In the rows, zero is written as 128.
Each row is followed by its class; each block has classes of its own.
[145  91  76 114  98 165 201 147 157  84 107 163 104 161 149 149 109 104
 125 131 102 125 102  80 127 155  61  96 144 157 138 102 135 167] | K_505
[146 131  96  83 115  86 157 110 159 105 153 177  90 159  88 105 164  85
 163 128 141 128 127 161  95 107  54  74 126 121 157 102 122 112] | K_432
[136 127 101  87 105  98 114 138 160 101 149 147 118 168 106 109 144  93
 162 157 164 130 131 155  99 110  86 102 124 126 166  82 118  92] | K_384
[147  89  81 124 106 160 187 150 160  75 101 148 115 179 159 147 113 109
 124 138 106 123 115  77 126 145  54 104 137 154 145  95 141 174] | K_384
[156 135 120  48 118 113 122  93 144 131 142 207  89 191  88 134 138 113
 189 179 156 160 124 140  83 109  56  56 144 128 157  79 105  81] | K_463
[132 124  90  87 106 100 115 136 160 108 145 160 120 166 101 107 159  86
 154 160 160 142 125 156 103 119  79  97 139 135 161  81 114  89] | K_336
[137 127  96  73 108  97 116 141 158 107 157 149 124 179 105 106 153  97
 165 164 159 137 123 157 111 122  99 102 131 133 164  92 111  98] | K_222
[136 127 128 139 102 131 148 149 169  80 119 151 148 188 128  84 141 118
 136 129  77 126 125 109 141 112  82 129 181 122 150  92 159 107] | K_644
[138  88  65 111 111 155 195 158 167  83 112 151 120 173 153 141 115 119
 124 137  93 128 112  82 121 144  60 107 143 160 147 114 142 179] | K_644
[136 158 137 137  95 115 148 142 118  87 108 133 105 190  99 113 133  95
 110 141  89 118 114  99 141 100  87 116 154 154 146 115 144 123] | K_222
[169 123  71 118  92 134 192 104 147  84 154 136 116 148 152 143 132 121
 136 109 125 114 118  95 138 137  79  57 143 153 141  91 124 152] | K_384
[122 144 176 149  91 130 154 115 159  88  94 152  62 176  82 108 144  81
 110 152  85 124 103 124 141 106  71  96 154 124 119  81 132  88] | K_505
[136 131  93  76 114  76 156 105 171 106 156 167 107 189  85 104 156  97
 156 140 132 123 134 158  88 108  48  75 132 116 163 109 124 111] | K_644
[157 120  55 105  97 136 199 107 154  93 164 139 118 148 156 144 128 124
 140 110 108 121 119  92 133 143  81  60 158 144 136 108 122 157] | K_644
[159 128  65 114  98 127 195 109 136 101 161 125 124 153 143 149 143 120
 139 108 112 117 116  92 146 147  76  57 150 161 139 105 122 163] | K_222
[152 125 134 145  87 139 140 148 161  75 109 164 146 192 126  94 138  99
 136 131  89 124 117 103 140 113  77 134 190 121 148  85 145  98] | K_505
[169 118  63 112  88 141 203 103 153  92 160 150 121 138 143 147 135 115
 138 108 115 115 103  92 131 146  77  58 157 145 137  99 121 151] | K_505
[152  96  73 113 112 166 195 150 150  91 105 165  97 145 156 142 110 105
 130 121  99 131 106  83 133 150  68  97 136 154 135 103 140 173] | K_432
[146 121 110  58 107 116 125  94 151 121 152 211  91 195  84 131 142 111
 185 189 156 149 116 140  88 108  60  57 153 128 161  84 115  87] | K_505
[141 133  96  83 114  86 158 109 163 113 156 172  91 173  87 102 170  91
 159 130 139 130 129 159  90 105  47  73 125 123 159 103 121 112] | K_432
[147 136 133 139 101 142 145 151 148  80 114 148 143 202 124  89 151 104
 145 132  85 130 118 110 149 118  80 122 176 123 146  86 153 111] | K_222
[148 135 131 141 103 152 143 152 159  80 113 167 156 190 133  77 142 111
 138 127  84 127 124 102 149 110  73 117 178 125 142  86 146 111] | K_799
[154 124  91 113  93 140 209 135 124  79 126 130  77 153 154 136 113 113
 123 106 112 128 118  91 150 161 104  79 132 149 129 119 121 173] | K_222
[127 158 173 145  98 124 155 119 139  90  98 126  57 184  79 105 156  90
 111 150  82 130 108 121 146 108  83  90 147 132 122  90 133 101] | K_222
[147  98  75 109 113 167 196 156 147  87 108 167 116 175 153 134 114 118
 123 139 102 128 111  75 130 145  53  93 143 160 143 110 140 172] | K_799
[141 157 150 144  94 109 144 143 118  81 105 135 105 195  96 111 137  87
 116 142  90 119 122 104 142  98  82 121 164 150 143 113 139 113] | K_222
[130 160 134 132  94 118 149 139 131  81 103 143 103 189  99 104 120  94
  97 139  88 118 112 106 131  90  86 121 154 151 143 124 140 125] | K_644
[146 135 133 146 101 127 142 154 154  84 114 145 156 197 133  92 146 110
 138 129  84 125 130 108 147 115  77 128 174 121 151  85 149 105] | K_222
[149 146  96  76 113  82 150  96 161 111 153 168 103 174  85 112 162  86
 160 126 144 130 124 158  83 108  46  74 121 124 160  96 111  98] | K_463
[143 132  90  78 103  80 154  98 170 103 152 181 103 177  88 110 152  90
 154 137 141 119 126 155  83 108  44  70 134 112 163 101 117 104] | K_505
[125 153 178 151 101 122 159 128 147  86  96 144  65 173  75  97 152  92
 102 155  84 124 108 114 143  96  74  94 142 136 120  94 132 100] | K_799
[152 136  96  72 108 102 108 128 167 117 146 162 123 170 105 109 143  98
 164 150 158 147 121 160  92 117  81 103 127 131 167  80 100  75] | K_463
[150 136 119 150  94 142 150 157 144  70  96 154 138 175 125  90 148  88
 131 120  83 131 125 102 134 115  68 123 186 121 147  80 158 102] | K_336
[146 134 134 148 100 138 143 162 153  72 112 163 155 192 125  79 145 110
 138 135  84 124 120 101 152 104  72 125 180 128 148  89 153 105] | K_799
[139 134  89  93 111  80 153 105 155 102 143 173 105 181  89 107 168  80
 150 132 139 129 137 157  87 112  36  69 133 112 161  98 123 106] | K_336
[139 129  82  83 114  88 155 115 171 109 162 173  92 164  88 105 166  90
 166 131 130 132 129 158  84 107  46  69 118 125 162 103 123 118] | K_432
[153 132 143 148  93 145 142 151 154  70 104 153 154 203 136  89 140  93
 139 126  97 119 132  96 141 104  71 134 179 120 146  74 153 105] | K_384
[136 126  97  73 111  92 116 134 161 115 156 150 117 172 103 113 150 101
 164 165 156 137 129 153 107 122  93  95 132 134 165  87 111  92] | K_222
[139 161 132 136  92 113 141 139 117  83 104 135 109 194 106 106 129  93
 113 133  91 118 118 100 146  99  87 119 161 150 148 115 140 123] | K_222
[155 120  86 131  92 148 209 137 131  76 118 141  85 136 156 134 121 104
 107 104 114 132 118  99 141 157  92  80 136 150 125 109 119 162] | K_336
[130 126  96  73 108  97 115 147 167 107 158 144 112 176 103 102 152 102
 163 163 149 143 130 160 100 122  98 101 125 136 166  98 110 105] | K_222
[146 132  92  86 105  79 155 102 168  90 153 158  98 189  98 101 159  97
 154 130 147 121 138 157  85 107  48  69 120 111 169  96 121 114] | K_384
[142  98  78 116 112 164 197 164 151  82 104 166 122 170 157 130 116 114
 124 136 102 124 113  75 133 140  51  98 142 158 142 107 140 171] | K_799
[146 127  81  91 111  76 152  97 162 105 149 171 103 186  86 110 172  93
 149 137 139 133 136 155  81 113  38  67 127 120 162 105 118 115] | K_336
[137 127  95  86 104 106 108 139 168 100 148 152 126 171 109 105 144  89
 163 161 166 131 126 156  97 106  85 102 121 128 167  77 116  91] | K_384
[144  94  68 121 105 167 196 156 148  82  95 151 106 167 152 140 127 101
 115 127  98 137 115  78 119 154  54 101 147 155 136 106 139 176] | K_336
[126 126  94  67 112 105 112 147 168 110 149 167 124 168 108  93 140 109
 158 170 152 137 126 154 109 114  82  91 138 131 165  90 114  96] | K_799
[132 158 138 126  93 114 146 139 126  87 107 147 103 186 100 109 111  94
 108 144  87 117 119 107 138  97  87 116 164 147 143 118 143 113] | K_644
[153 170 133 129  92 125 147 121 117  86  94 154  94 186 104 120 117  81
 115 123  91 128 112  95 127 100  67 108 158 136 142 103 128 108] | K_463
[135 167 131 126  94 121 146 137 118  84 105 156 111 184 108  97 119  91
 104 138  99 111 114  98 146  90  81 109 158 144 140 119 137 121] | K_799
[150  87  68 117  99 167 199 155 158  80 105 159 111 165 150 146 111 110
 116 131 101 128  98  79 121 155  64 107 142 165 146 110 137 177] | K_505
[142 129  90  95 112  86 153 110 158  97 144 171 110 180  89 107 175  76
 155 133 138 131 138 154  84 113  38  75 140 113 159  99 122 110] | K_336
[156 129 136 150  94 147 142 145 161  63 108 153 146 198 132  86 144 100
 139 126  98 125 121 105 139 108  77 127 167 117 149  74 149 111] | K_384
[150 129 137 150  91 150 148 144 153  73 110 173 147 195 124  95 142  94
 135 130  96 123 105 108 148 113  75 130 184 128 145  81 149 100] | K_505
[148 133  87  93 110  83 150 106 159 104 149 182 109 181  83 104 167  93
 157 134 139 137 137 163  84 112  39  60 126 124 166  97 120 107] | K_336
[156  96  69 110 110 159 199 159 143  89 106 143 117 172 150 146 115 118
 125 130  98 129 108  77 130 159  68 100 133 171 149 112 142 183] | K_222
[142 134 129 141 101 136 140 162 158  75 102 162 154 193 133  76 138 112
 130 134  82 121 123 103 150 103  67 127 179 125 147  92 150 110] | K_799
[126 157 178 151 100 125 162 125 144  86  99 148  67 176  82  97 151  91
 104 155  86 121 107 118 149  96  72  89 146 129 118  92 133  93] | K_799
[149 120  95 119  88 152 201 132 138  71 122 130  74 146 158 135 107 113
 119 110 120 126 119  94 144 152  98  73 128 150 130 101 120 169] | K_384
[127 133  93  74 110 102 118 146 162 107 150 158 118 169  98  91 151 102
 152 162 156 136 122 152 102 109  83  97 129 130 166  96 114  95] | K_799
[135 120 112  49 120  95 126  97 151 127 159 197  90 194  90 128 136 129
 187 194 150 148 133 144  95 108  72  60 154 129 160  95 124  89] | K_644

Next block, with new classes.
[168 112 133  88  45  99 141  98 126 109 118 134 131 123 135 156 116  85
 151 154 105 150 164  71 115  67 114  88 169  88 124  98 140 135] | K_62
[137 140 153 136  88 132  99 125 111 152 132 130 148 169 151 160 114 113
 175 133 142 132 146 110 112 118 151  89 171  89 116 122 136 158] | K_929
[164  74 122 122 113  78  94 177  98  97 147 134 156 132 138 105 133  52
 120 126 154 139 106 105  83 110 124 119 149  92 153  95 197 131] | K_810
[159 138 128 120  66 129  90 129 135 160 123 135 144 122 139 105 119 123
 146 122  98 131 122 103 169 124 124 117 146 132 114 121 124 120] | K_62
[ 79 177 157 128 144 115 158 143 123 154 123 101 138 146 116 151 123 101
 192  91  95 128 133 162 117  74 119 145 113 155 116  99  50  94] | K_146
[122 148  95 170 121 114  87  91 157  94  92 136 117 187 162 142 112 128
 130 125 122 110 180 133 157 140 157 127 184  93 108 143 155 126] | K_351
[122 134 116 122 204 141 163 100 121  93  95 145  94  77  97 132 134 162
  83  99 116 138 117 149 144 145 122 171 148 125 115 187 120  99] | K_760
[137 151 120  83  99 111 125  81  96  74  96 147 102 138  70 169 100 164
 102 108 128 149 101 153 153 100 165 143 173 131 122 162 132 130] | K_94
[138 149  99 102 178 106  87 135 137 110 112  93 135 171 122 116 121 113
 123 136 150 148 136 143 125  80 124 143 170 143 129 158 153 153] | K_343
[125 147 115 102 171 121 139 121 118  74 114 129 111 159 112 110 140 142
 130 107 137 135 144 122 131 127 120 177 144 138 101 161 167 115] | K_929
[120 121  97  80 213  78 148 152 120  97 112 101 129 181 122 124 131 126
 107 135 122 145 112 142 144 114  90 193 124 128 131 153 173 152] | K_351
[117 123 123 112 140 104  81  92  98  76  64 108 160 179 133  95 143 114
 137  92 165 165 157  93 126  94 160 113 170  97 109 148 146 138] | K_17
[156 164  99 150 183 137 156 117 160 115 123 143 126 151 127 105 125 124
  91 137 121 130 160 155 155 110 107 141 174 147 118 160 103 131] | K_566
[118 143 139 108 136 109 118 101 111  97 129 130 123 123  97  91 150 101
 131 120 133 130 120 123 119 113 127 109 132 138 144 134 126 104] | K_979
[123 108 113  87  68 150 123 116 164 135 132  76 137 173 159 147  98 179
 142 161 142 165 121  94 190 153 142 120  79 122  87 152 127 161] | K_933
[136 156 148 130 170 144 170 133 127 129 124 136  99  96  82 115 133  87
 111 102  93  83 134 140 115 124 137 152 147 155 143 143 135  64] | K_94
[125 126 143  73 153  84 128 101 111  99  60 114 134 145 136 129 128  81
 120 109 142 180 124 104 110  65 105 133 191 118  88 142 116 114] | K_760
[130 129 120 113 167  97 135 130 121 119  80 103 122 106 110 125 123 132
 146 132 144 162 106 136 132  87 119 125 147 124 145 153 101 131] | K_351
[150 120 121  79 126 126 175 117 111 104 119 130 116 109 100 170 111 144
 157 133 104 176  90 111 160 132 120 129 126 108 119 154 125 117] | K_339
[100 166 116 182  94 128 131 101 155 133 116 139 134  77 167  96 122 143
 163 117 129 162 109 136 158 190 121 130 110 138  90 179 116  92] | K_566
[118 133 132 142 110 151 104  95 129  88  95 112 127  80  93  80 133 142
 148  86 165 122 154 102 159 183 178 116 124 129 128 186 162  71] | K_339
[138 155 122 139 106 158  97 102 163 141 103 105 139  88 140 111 103 136
 138  89 105 139 121 123 159 173 178 144 128 148 101 199 146 103] | K_760
[112 148 129 133 100  88 128  98  82  94 113 129 117 125 105 119 139 104
 194 112 129 128 114 161  77 115 125 131 112 146 151 108 138 131] | K_933
[147 145 106 159 139 153 143 116 104  87 128 149 101  60  57 102 144 167
 127 143 147 111  82 156 134 168 135 151 109 172 176 179 115  89] | K_810
[127 139 121 104 192 113 141 150  94 115 134 177 123 163 121 153 133 126
 105 135 144 179 113 123  98  69 111 163 167 122  77 138 135 134] | K_62
[ 71 152 122 114 153 120 137  80 101  60 108 126 118 128 105 121 146 150
 146 112 162 150 139 128 111 122 136 150 107 123 101 175 140 137] | K_17
[ 99 163 117 110 208 108 126 106 108  73 101 133 111 174 120 104 161 119
 113 107 160 136 116 160  91  92 109 164 148 156 121 144 131 126] | K_94
[153 129 137 146 150 132 128 174 121 127 121 111 116 101  98 129 123 124
 137 127 146 127  83 160 149 155 157 129 142 142 150 167 115 104] | K_566
[111 129 136 131 116  83 132 117 100  95 101 141 145 159 102 149 136 138
 107  85 135 128 147 176 112 103 141 179 150 145 128 117 148 139] | K_979
[ 76 154 125 151 144 136 146  93 108 129 120 166 125 159 105 122 124 139
 123 138 128  87 173 143 150 120 125 134 100 121 111 100 127 122] | K_351
[107 127 124 118 140  88  84 101  97  59  92 128 136 161 117  92 160 111
 127  89 165 119 123 159 123 131 129 155 141 155 126 130 162 128] | K_979
[122 131 143 142 154 143 145  80 111 114  62 132 143 154 138 148 139 105
 155 107 115 135 169 118 135 102 140 127 156 112 110 122  98  86] | K_343
[140 108 162 147  94 133 113 123 107  81 107 134 113  94 118 112 168 105
 111 130 165  86 107 123  99 131 147  93 149 116 187 121 117  93] | K_94
[116 148  96 105 108 109  95  99 125  88 102  96 139 133 131 100 124 174
 136 107 155 183 132 123 160 135 134 135 135 127 121 184 139 137] | K_146
[108 140 112  92 138 101 144  99 100  39 105 138 126 163 113 153 143 133
 112 119 143 131 121 140 112  92 126 156 163 114 128 140 152 146] | K_94
[127 145 137 129  67 142 130 114 155 116 123 134 116 122 133 139 130  83
 159 128  91  82 177  93 110  89 118  83 188  98 125  79 105 114] | K_760
[115 128 116 101 105 140 129  77 125  99 118 112 121 111 131 103 129 145
 164 122 132 131 137 103 162 170 116 121 121 118 108 166 143 138] | K_933
[132 124 116 127 127  90  99 103 142  97  81  93 120 156 111 136 115 130
 132 103 153 128 127 150 126 131 157 141 145 160 139 138 121 118] | K_566
[131 120 127 137  36 117 117  81 132  75 119 145 149 109 159 119 127 106
 130 144 145 124 144 100 126 107 132  94 144 106 118 127 129 142] | K_933
[111 142 119 108 122 155 167 119 150 115 139 120 113 118 109 151 115 153
 126 131 104 135 128 131 135 123 137 146  92 135 108 138 119 121] | K_760
[ 93 137 126 129 148  61 119 144 135 136  94 131 133 162 127 142 109 146
  88  79 135 171 102 172 132  90  96 185 164 168  89 118  74  97] | K_146
[171 113 128 127 137  97 129 137 122 137  67 116 137 111 119 126 114 112
 106 137 127 141 133 116 151  98 131 126 181 113 150 151 133 119] | K_351
[140 105 131 103 133 102 147 101  98  72  76 121  91 103  80 131 156 139
 153 122 150 148  98 142 100 106 108 145 116 166 153 119  93  93] | K_62
[175 103  96 125 181 127 102 106 123  82  81 124 145 180 149 129 129 121
  96 119 127 119 167 109 165 156 158 147 198  81 138 185 198 150] | K_351
[132 115 138 152  64 134 128  98 131 115 126 117 101  67 128 104 138 168
 132 122 136 131 132 119 133 180 148 113  94 111 160 160 135 106] | K_933
[108 124 124 138 130 117 106 120 100 149  93 139 159 167 133 157 117 166
 106 117 151 139 144 142 154 111 152 140 144 114  98 117 141 159] | K_979
[151 159 118 104 102 139 120 123 100  68 140 148 135 138 126 127 133 101
 176 132 121 138 125 124 154  89 127 122 161  99 114 142 127 147] | K_810
[132 126 137 120 144  96 124 129 117 157 101 121 133 137 123 147 121 128
 137 121 139 173 111 129 106 113 119 149 153 145 110 147 118 118] | K_62
[127 144  93 173 136 159  56  78 131  88  85 147 115 137 107  74 130 165
  95 120 174 130 144 140 144 112 192 111 100 159 131 131 127  83] | K_343
[131 137 178 116 114  79 137 118  80 139  97 106 161 113 127 126 135  73
 190  83 114 140 124 126  83 113 133 143 124 125 149 132 152 114] | K_929
[154 116 121 123 108 130  84  71 147 111  89 125 111 135 167 136 140 166
 104 106 112 105 150 103 176 184 132 165 149 120 118 169 149 120] | K_62
[151 161 104 168 186 155 156 130 116 135 167 167 121  62  80 100 124 111
 133 157 110 127  89 151 120 179 125 133 130 159 139 197 154  93] | K_62
[143 155 116 150 166 177 146 152 155 137 168 108 118 113 100  86 126  92
 188 144 115  92 162 115 130 162 123  83 155 121 139 145 147 111] | K_929
[139  96 115 135 180 121 108 146  96 105 112 157 136 136 101  92 143 120
 107 123 173 154  72 123 110 121 136 114 107 142 140 105 130  93] | K_339
[124 140 100 172 114 164  99  70 163 121 116 140 115 123 128 139 115 204
 103 119 153 135 161 149 152 155 180 113 131 134 114 162 117 141] | K_979
[ 95 184 136 176 150 159  98  44 140  83 123 139 111  94 144 142 125 124
 177 101 148  80 167 148 121 164 168 112 159 109 108 197 128 129] | K_929
[153 120 115 125 147 121 161 191 117 123 158 125 127  95  95 101 125  78
 132 134  85 108 108 116 107  93 141 135  95 131 156 100 164  95] | K_933
[103 155 119  99 146 119 111  98 126 127  77 107 137 190 129 141 111 163
 140 103 138 171 172  99 174  79 152 122 149  92  83 134 116 125] | K_339
[117 130 113 140 135 128 113  90 112  85 121 179 111 120 112 147 134 167
  88  92 120 111 139 142 138 124 159 147 144 113 116 126 140 126] | K_979
[132 148 151 117  93 150 172 166 125 180 123 100 126 116 140 173 114 129
 180 167 104 121 155  87 176 124 124 103 148  78 111 133 118 130] | K_566
[135 157 106 105 140 113 135 129 119 108 113 120 140 166  71 102 126 137
 139 117 129 171 132 153 141  74 131 122 164 157 126 130 109 135] | K_979
[125 134 109 142 121 113  94 107 108  86  98 121 144 101 149 113 131 125
 120 148 181 138 136 121 134 121 126 108 153 111 131 166 149 139] | K_146
[109 148 101 102 150 157 156 108  89  83 136 144 108 198 106 154 138 149
 187 126 109 127 181 116 117  70 144 106 135  76 113  80 125 165] | K_933
[145 143 118 158 169 123 119 106 132 112 117 155 134 117 139 119 105  79
 112 132 145 141 142 132 144 137 135 107 177 105  96 172 161 107] | K_339
[ 99 109 113  69  98  77 102  78 127  96  86  88 158 202 153 144 134 151
 128 131 158 181 146  90 113  89 108 141 131 118 121 121 144 161] | K_343
[111 116 138  78 171 132 173  96 117  71 106 100 104 101 100 119 137 115
 136 152 175 148 154  93 129  87 108  96 153 100 110 166 101 125] | K_933
[114 130 141 162 113 140 187 111 127 155 132 173 137 117 127 174 123 122
 138 125  91 106 149 103 101 126 133 120 129 113 122  89  95  96] | K_566
[147 109 146 127  99 105  68 116  75 104 108 166 106  98  98 123 145 120
 116 117 154 109  88 108  99 142 157 131 141 138 148 128 162  90] | K_62
[109 101 144 107 143  88 129 132 105 106  98 123 146 125 127 131 147 102
 129 101 147 145 126 121 103  79 119 125 146 113 123  98 124 127] | K_979
[ 59 177 126 160 183 152 118  61 122  78 110 139  92 118  85 148 132 166
 132 111 153  93 129 156 120 134 177 144 107 149 109 176  88 106] | K_17
[129 160 122 158  84 160 126 138 141 133 179 156 128 150 134 137 131 148
 125 156  96  98 106 131 143 118 151 146  52 142 142  99 100 107] | K_810
[144 109 130 148 134 115 114 108 156 142  93 111 161 169 135 123 103 111
 133  71 116 154 119 155 158 166 155 144 123 155 113 133 116  89] | K_339
[ 88 141 162  92 127 122 159  85  77 120  90 133  83  66  73 168 118 164
 139 108 139 109 131 121 142 133 133 161 138 127 101 172 121 108] | K_933
[139 158 103 140 161 159 170 126 130  74 160 159  97  97  75 122 116 115
 160 131 133 151 119 153 125 151 143 107 164 134 111 179 125 106] | K_566
[ 94 149 115 156 156 177 106 136 168 144 164 130 121 183 154 136 127 113
 144 154 135 102 150 126 101 106 139  79 125 109 106  83  97 142] | K_760
[131 144  99  82 142  88 151 111 107  90  93 125 123 160  93 130 115 198
 123  96 141 197 133 162 141  84 105 186 137 146 103 146 138 166] | K_929
[135 150 142 117 150 137 160 138 103 100 140 157 104 148  74 122 115 108
 134 116 121 133 127 146 124  97 150 146 108 150 103 118 137  83] | K_929
[ 66 116 143 112 137  83 142  96  90  85 102 118 105 131  84 125 146 148
 145  97 158 139 109 143  92 114 125 141  96 138 136 109  96 100] | K_933
[174 131  98 123 133 127 100  90 128  97 132 146 119 167 114 120 122 142
 114 115 120 139 126 147 134 135 152 124 118 134 158 129 151 141] | K_339
